m =
[[135 132 130 133 132 133 130 135 130 131 152 135 131 132 131 139]
 [133 132 132 131 134 136 131 132 130 132 140 132 133 133 135 131]
 [131 134 129 133 138 132 130 146 133 134 137 137 134 132 138 138]]
Rows and columns are numbered from 0.
Read off the entry in the bottom-right corner.
138
The entry in row 1 and column 1 -> 132
Read off the top-right entry.
139
The entry at row 1, column 0 -> 133
The entry in row 2 and column 0: 131
Read off the entry in row 0 and column 1.
132
The entry just right of the largest entry -> 135
Read off the entry at row 2, column 1.
134
The top entry of the column that holds the largest entry -> 152
Read off the entry directly above the smallest entry.
132
Read off the entry in row 2 and column 2.
129
Read off the entry at row 0, column 2.
130
The entry at row 0, column 0 -> 135
